Below are the code and all the weights of a small trained network. Each question names an input and a target symbol and asks about switching units off, where a switched-off unit gives its printed mean instead of its output.

import numpy as np


def w(rows, s, z=0):
    codes = np.array(rows[::2]) - 128.0
    scale = np.full(codes.shape[1], s)
    scale[-1] = z or s
    return codes * scale


def norm(h):
    return h / np.sqrt((h * h).mean(-1, keepdims=True) + 1e-5)


def f(y):
    return np.maximum(y, 0)


def softmax(a):
    e = np.exp(a - a.max(-1, keepdims=True))
    return e / e.sum(-1, keepdims=True)


def log_softmax(a):
    a = a - a.max(-1, keepdims=True)
    return a - np.log(np.exp(a).sum(-1, keepdims=True))


def net(x, mask):
    ids = ['αβγεζηθστψω'.index(c) for c in x.split()]
    T = len(ids)
    res = E[ids] + P[:T]
    q, k, v = (norm(res) @ M[0].T for M in (Q, K, V))
    z = softmax(np.where(np.tri(T) > 0, q @ k.T / 3**0.5, -1e9)) @ v
    res = res + np.where(mask[0], z, O[0][:, -1]) @ O[0][:, :-1]
    y = f(norm(res) @ A[0][:, :-1].T + A[0][:, -1])
    res = res + np.where(mask[1:25], y, B[0][:, -1]) @ B[0][:, :-1]
    return log_softmax(norm(res)[-1] @ U[:, :-1].T + U[:, -1])


Q, K, V, O, A, B = {}, {}, {}, {}, {}, {}
E = w([
[131,138,98,100,251],'α',
[122,159,112,133,235],'β',
[115,184,119,168,243],'γ',
[161,83,88,76,126],'ε',
[116,120,99,137,231],'ζ',
[127,169,111,191,118],'η',
[128,97,101,158,120],'θ',
[133,248,123,122,113],'σ',
[142,210,95,69,111],'τ',
[118,141,120,173,223],'ψ',
[146,168,78,112,106],'ω',
],0.0028)
P = w([
[187,114,35,168,226],'0',
[214,102,177,154,161],'1',
[90,96,35,142,208],'2',
[163,94,254,121,132],'3',
[89,101,39,139,179],'4',
[71,107,241,84,110],'5',
[101,98,53,143,149],'6',
[94,175,152,72,77],'7',
[102,104,35,138,106],'8',
],0.0039)
Q[0] = w([
[6,168,139,64,106],'head 0',
[198,141,157,136,46],'head 0',
[81,81,246,124,135],'head 0',
],0.016)
K[0] = w([
[51,119,199,95,137],'head 0',
[125,132,108,134,247],'head 0',
[205,127,211,134,189],'head 0',
],0.014)
V[0] = w([
[137,146,119,193,64],'head 0',
[187,128,102,32,126],'head 0',
[125,255,128,135,143],'head 0',
],0.0089)
O[0] = w([
[110,196,67,46,199,4],'head 0',
[77,178,121,168,1,157],'head 0',
[8,71,201,98,163,173],'head 0',
],0.0085,0.0023)
A[0] = w([
[115,138,205,150,31,95],'neuron 0',
[77,101,52,128,153,78],'neuron 1',
[161,196,185,154,157,149],'neuron 2',
[36,97,104,210,114,137],'neuron 3',
[57,96,101,122,85,37],'neuron 4',
[135,159,210,7,212,2],'neuron 5',
[220,189,150,95,131,65],'neuron 6',
[73,165,84,47,119,104],'neuron 7',
[180,117,182,129,110,181],'neuron 8',
[31,77,73,97,121,156],'neuron 9',
[39,129,32,169,98,64],'neuron 10',
[125,188,61,179,43,31],'neuron 11',
[129,203,198,126,155,164],'neuron 12',
[82,202,212,74,80,103],'neuron 13',
[243,205,117,105,113,64],'neuron 14',
[1,140,159,55,147,41],'neuron 15',
[64,115,160,99,114,127],'neuron 16',
[189,107,227,84,113,101],'neuron 17',
[181,135,49,115,131,56],'neuron 18',
[175,107,24,93,140,94],'neuron 19',
[65,96,148,134,137,122],'neuron 20',
[192,75,165,129,56,158],'neuron 21',
[138,90,155,134,202,145],'neuron 22',
[31,195,47,112,97,125],'neuron 23',
],0.0058,0.0068)
B[0] = w([
[191,73,133,166,130,204],'neuron 0',
[92,110,79,74,164,148],'neuron 1',
[100,81,103,170,77,171],'neuron 2',
[149,120,153,56,114,253],'neuron 3',
[143,62,123,220,140,140],'neuron 4',
[221,41,44,140,85,142],'neuron 5',
[3,85,150,97,136,138],'neuron 6',
[185,77,194,130,126,148],'neuron 7',
[94,151,94,73,116,230],'neuron 8',
[113,216,100,195,128,233],'neuron 9',
[44,51,96,177,155,168],'neuron 10',
[101,248,97,30,102,157],'neuron 11',
[131,127,41,77,135,183],'neuron 12',
[113,134,154,63,143,167],'neuron 13',
[41,31,163,116,130,157],'neuron 14',
[193,227,98,250,77,170],'neuron 15',
[166,141,146,118,150,191],'neuron 16',
[138,140,124,209,187,172],'neuron 17',
[197,135,151,192,110,146],'neuron 18',
[126,174,168,187,125,169],'neuron 19',
[162,138,138,121,118,198],'neuron 20',
[95,176,98,98,175,232],'neuron 21',
[140,160,143,115,81,221],'neuron 22',
[147,44,163,106,139,191],'neuron 23',
],0.0071,0.0041)
U = w([
[157,108,116,8,74,129],'α',
[126,138,217,79,49,99],'β',
[107,120,211,84,214,131],'γ',
[124,193,40,121,21,121],'ε',
[202,76,38,65,141,93],'ζ',
[111,187,59,119,243,110],'η',
[187,128,62,248,142,115],'θ',
[99,252,168,164,125,135],'σ',
[115,64,164,237,46,128],'τ',
[203,40,174,156,161,73],'ψ',
[28,89,74,113,129,254],'ω',
],0.014,0.0027)

Each question gives the input, a string of symbols that net reads in full, and the target symbol t.
The units are the heads (3 rows each of Q, K, V and O) and the neurons (one row each of A and B). Each row of codes is followed by its name. A weight is (code - 128) times the scale printed after its matrix; where a second scale follows, it is the last column's (O, A, B and U).
mask holds one flag per unit, heads first, then neurons. A switched-off unit (its flag False) gives its mean, the last column of its rows in O or B, instead of its output. The means were averaged over made-up inputs and are rounded, as every weight is.
A unit's drop is (log p(t) with every unit on - log p(t) with that unit switched off) / (log p(t) with every unit on - log p(t) with every unit switched off).
The circuit of an input: a set's keep is (log p(t) with only the set's units on - log p(t) with every unit switched off) / (log p(t) with every unit on - log p(t) with every unit switched off). Starting from the 12 units with the biggest drops (on a tie, the unit counted first), units are removed one at a time, each time the one whose removal leaves the highest keep (on an exact tie, the one counted first), for as long as the keep stays at least 0.8.
units of the circuit, in order: the units of the circuit, biggest drop first
unit that matters most: the unit with the biggest drop
k most important neurons: the k neurons with the biggest drops, biggest first
input ω ε ζ β ω γ γ η α, target η: units of the circuit, in order : [head 0; neuron 15; neuron 9]
input τ ψ α γ, target η: unit that matters most : neuron 17
input β ζ ε γ, target θ: 3 most important neurons : [neuron 17; neuron 2; neuron 21]
input γ θ ω ζ ψ ε, target θ: units of the circuit, in order : [head 0; neuron 17]
input τ ψ γ, target τ: units of the circuit, in order : [head 0; neuron 21]
input τ σ ω η, target σ: units of the circuit, in order : [head 0; neuron 15]
input α σ γ θ γ ζ ψ σ ζ, target σ: units of the circuit, in order : [head 0; neuron 15; neuron 9]
input γ θ ψ η γ ε ζ, target ε: units of the circuit, in order : [head 0; neuron 11]
input γ η η β, target ζ: units of the circuit, in order : [head 0; neuron 5]
input γ η ψ ζ σ θ, target θ: units of the circuit, in order : [head 0; neuron 21]
input α ε ε β γ γ, target ψ: units of the circuit, in order : [head 0; neuron 9]
input τ θ η ψ ω θ γ β, target ω: units of the circuit, in order : [head 0; neuron 14; neuron 6; neuron 2]
input τ θ γ η, target ω: units of the circuit, in order : [head 0; neuron 14; neuron 6]
input η θ ψ, target θ: 4 most important neurons : [neuron 21; neuron 18; neuron 19; neuron 8]
input θ β ψ α θ, target θ: most important neuron : [neuron 19]
input γ β ζ β τ β σ α, target ψ: 2 most important neurons : [neuron 0; neuron 17]
input ζ γ θ β τ ε, target ψ: 3 most important neurons : [neuron 0; neuron 17; neuron 9]
input ε β ω, target ω: 2 most important neurons : [neuron 10; neuron 3]
input ω τ τ ω ω θ β ζ, target ω: 3 most important neurons : [neuron 14; neuron 6; neuron 0]
input ε ψ ψ η, target η: unit that matters most : neuron 21
input θ ω τ γ, target α: 2 most important neurons : [neuron 12; neuron 13]
